Below are the code and all the weights of a small trained network. Each question names an input and a target symbol and asks about switching units off, where a switched-off unit gives its printed mean instead of its output.

import numpy as np


def w(rows, s, z=0):
    codes = np.array(rows[::2]) - 128.0
    scale = np.full(codes.shape[1], s)
    scale[-1] = z or s
    return codes * scale


def f(y):
    return np.maximum(y, 0)


def softmax(a):
    e = np.exp(a - a.max(-1, keepdims=True))
    return e / e.sum(-1, keepdims=True)


def log_softmax(a):
    a = a - a.max(-1, keepdims=True)
    return a - np.log(np.exp(a).sum(-1, keepdims=True))


def net(x, mask):
    ids = ['ΘΣαβγεζημξπφω'.index(c) for c in x.split()]
    T = len(ids)
    res = E[ids] + P[:T]
    u = 0
    for l in range(3):
        q, k, v = (res @ M[l].T for M in (Q, K, V))
        z = softmax(np.where(np.tri(T) > 0, q @ k.T / 3**0.5, -1e9)) @ v
        res = res + np.where(mask[u], z, O[l][:, -1]) @ O[l][:, :-1]
        u += 1
        y = f(res @ A[l][:, :-1].T + A[l][:, -1])
        res = res + np.where(mask[u : u + 4], y, B[l][:, -1]) @ B[l][:, :-1]
        u += 4
    return log_softmax(res[-1] @ U[:, :-1].T + U[:, -1])


Q, K, V, O, A, B = {}, {}, {}, {}, {}, {}
E = w([
[54,221,139],'Θ',
[155,104,148],'Σ',
[185,111,121],'α',
[76,58,165],'β',
[175,110,73],'γ',
[70,156,98],'ε',
[163,116,142],'ζ',
[154,251,169],'η',
[166,134,94],'μ',
[77,157,104],'ξ',
[65,131,177],'π',
[89,143,118],'φ',
[96,108,136],'ω',
],0.021)
P = w([
[210,57,255],'0',
[93,75,132],'1',
[84,128,150],'2',
[79,135,149],'3',
[68,165,150],'4',
[93,132,170],'5',
[75,153,173],'6',
[90,147,171],'7',
[93,146,189],'8',
[100,154,204],'9',
[136,102,246],'10',
],0.0066)
Q[0] = w([
[132,115,240],'0.h0',
[58,187,255],'0.h0',
[102,35,26],'0.h0',
],0.0083)
K[0] = w([
[176,127,191],'0.h0',
[135,254,170],'0.h0',
[12,124,42],'0.h0',
],0.0095)
V[0] = w([
[132,97,2],'0.h0',
[98,47,52],'0.h0',
[246,166,114],'0.h0',
],0.0094)
O[0] = w([
[11,153,131,2],'0.h0',
[48,197,207,22],'0.h0',
[96,106,8,72],'0.h0',
],0.012,0.0071)
A[0] = w([
[143,90,4,105],'0.n0',
[144,80,150,255],'0.n1',
[119,107,176,120],'0.n2',
[127,70,106,107],'0.n3',
],0.014,0.0037)
B[0] = w([
[172,219,32,232],'0.n0',
[92,255,175,254],'0.n1',
[100,188,36,172],'0.n2',
[175,129,76,179],'0.n3',
],0.0076,0.0098)
Q[1] = w([
[129,180,131],'1.h0',
[182,93,135],'1.h0',
[42,11,144],'1.h0',
],0.011)
K[1] = w([
[246,162,64],'1.h0',
[121,95,61],'1.h0',
[80,103,104],'1.h0',
],0.013)
V[1] = w([
[83,208,37],'1.h0',
[254,34,121],'1.h0',
[130,196,220],'1.h0',
],0.0087)
O[1] = w([
[3,9,199,249],'1.h0',
[24,191,53,238],'1.h0',
[109,175,227,133],'1.h0',
],0.006,0.014)
A[1] = w([
[136,4,116,117],'1.n0',
[135,126,2,77],'1.n1',
[58,157,152,189],'1.n2',
[81,137,89,2],'1.n3',
],0.0091,0.0067)
B[1] = w([
[76,72,169,162],'1.n0',
[111,75,176,254],'1.n1',
[189,104,2,216],'1.n2',
[185,148,249,175],'1.n3',
],0.0084,0.012)
Q[2] = w([
[75,58,42],'2.h0',
[191,174,1],'2.h0',
[192,11,81],'2.h0',
],0.008)
K[2] = w([
[183,115,90],'2.h0',
[167,194,159],'2.h0',
[108,152,6],'2.h0',
],0.014)
V[2] = w([
[255,212,44],'2.h0',
[5,104,47],'2.h0',
[123,166,11],'2.h0',
],0.0075)
O[2] = w([
[97,130,252,237],'2.h0',
[86,136,120,3],'2.h0',
[18,170,171,108],'2.h0',
],0.015,0.0061)
A[2] = w([
[194,158,179,201],'2.n0',
[156,185,80,17],'2.n1',
[67,175,157,119],'2.n2',
[134,2,88,2],'2.n3',
],0.012,0.0053)
B[2] = w([
[121,63,76,252],'2.n0',
[186,141,254,142],'2.n1',
[167,183,83,186],'2.n2',
[204,152,187,191],'2.n3',
],0.0096,0.03)
U = w([
[122,186,254,157],'Θ',
[118,234,145,124],'Σ',
[78,91,46,137],'α',
[127,86,92,2],'β',
[168,210,112,24],'γ',
[116,133,122,125],'ε',
[77,180,64,187],'ζ',
[35,57,127,166],'η',
[147,184,60,106],'μ',
[113,137,138,117],'ξ',
[109,97,193,91],'π',
[73,87,146,192],'φ',
[109,119,146,126],'ω',
],0.008,0.0073)

Each question gives the input, a string of symbols that net reads in full, and the target symbol t.
The units are the heads (3 rows each of Q, K, V and O) and the neurons (one row each of A and B). Each row of codes is followed by its name. A weight is (code - 128) times the scale printed after its matrix; where a second scale follows, it is the last column's (O, A, B and U).
mask holds one flag per unit, layer by layer, with each layer's heads first. A switched-off unit (its flag False) gives its mean, the last column of its rows in O or B, instead of its output. The means were averaged over made-up inputs and are rounded, as every weight is.
A unit's drop is (log p(t) with every unit on - log p(t) with that unit switched off) / (log p(t) with every unit on - log p(t) with every unit switched off).
The circuit of an input: a set's keep is (log p(t) with only the set's units on - log p(t) with every unit switched off) / (log p(t) with every unit on - log p(t) with every unit switched off). Starting from the 12 units with the biggest drops (on a tie, the unit counted first), units are removed one at a time, each time the one whose removal leaves the highest keep (on an exact tie, the one counted first), for as long as the keep stays at least 0.8.
circuit, biggest first: the units of the circuit, biggest drop first
most important unit: the unit with the biggest drop
top k neurons: the k neurons with the biggest drops, biggest first
k most important neurons of layer l: the k neurons of layer l with the biggest drops, biggest first
input ζ μ ζ Σ Σ μ π, target ζ: most important unit	0.h0
input Θ φ β Θ η ζ, target η: circuit, biggest first	(1.h0; 0.n0; 0.h0)
input π ζ φ μ Σ π Θ μ φ ξ, target π: top 3 neurons	(0.n1; 2.n0; 1.n1)
input η Θ ζ β ζ ω, target η: top 3 neurons	(1.n1; 1.n3; 0.n0)
input ζ Θ Θ Θ Θ Θ μ, target ζ: 2 most important neurons of layer 0	(0.n0; 0.n3)
input Θ Θ β α, target Θ: circuit, biggest first	(0.h0; 1.h0; 2.h0)
input Θ Θ Σ α π ζ, target Θ: circuit, biggest first	(1.h0; 2.h0; 0.h0)
input μ β φ Σ β ζ γ μ ξ Θ, target μ: 3 most important neurons of layer 1	(1.n1; 1.n2; 1.n3)
input α β β Θ Θ, target α: top 4 neurons	(0.n0; 1.n1; 1.n2; 0.n1)
input Θ α Σ β ζ Θ β, target Θ: circuit, biggest first	(1.h0; 2.h0)
input β ω Θ Θ Θ μ π ζ β, target β: circuit, biggest first	(1.h0; 0.h0; 2.h0; 2.n0)
input Θ Θ Θ ζ π ω, target Θ: circuit, biggest first	(1.h0; 0.h0; 2.h0)
input ζ Θ Θ Σ Σ, target ζ: top 2 neurons	(1.n1; 0.n0)
input β ζ ε β β Θ, target β: top neuron	(2.n0)
input Θ φ α, target Θ: circuit, biggest first	(1.h0; 2.h0)
input Θ Θ γ β ζ Θ ζ Σ ζ Σ ζ, target Θ: circuit, biggest first	(0.h0; 1.h0; 2.h0)
input α Σ γ Θ ζ ζ β, target α: 3 most important neurons of layer 0	(0.n0; 0.n2; 0.n3)
input β β ζ α Θ Θ ζ β ζ, target β: top 3 neurons	(2.n0; 0.n1; 1.n2)
input Σ π ζ Θ φ Σ γ ω α, target Σ: top 2 neurons	(2.n0; 2.n2)
input Θ Σ γ ζ Θ φ Σ, target Θ: most important unit	0.h0
input β β μ ζ Σ π Θ Σ ξ, target β: top 2 neurons	(2.n0; 0.n1)
input Θ μ γ, target Θ: circuit, biggest first	(1.h0; 2.h0)
input γ β ξ ζ β γ π Θ ζ μ γ, target γ: top 4 neurons	(0.n0; 2.n1; 1.n0; 2.n0)
input Θ Σ ζ φ Θ Σ φ Θ μ Σ φ, target Θ: circuit, biggest first	(1.h0; 2.h0; 0.h0)
input π Θ Σ β Θ μ β ζ π, target π: 2 most important neurons of layer 1	(1.n1; 1.n0)
input β Θ ω ζ Σ β π μ, target β: 2 most important neurons of layer 0	(0.n1; 0.n0)
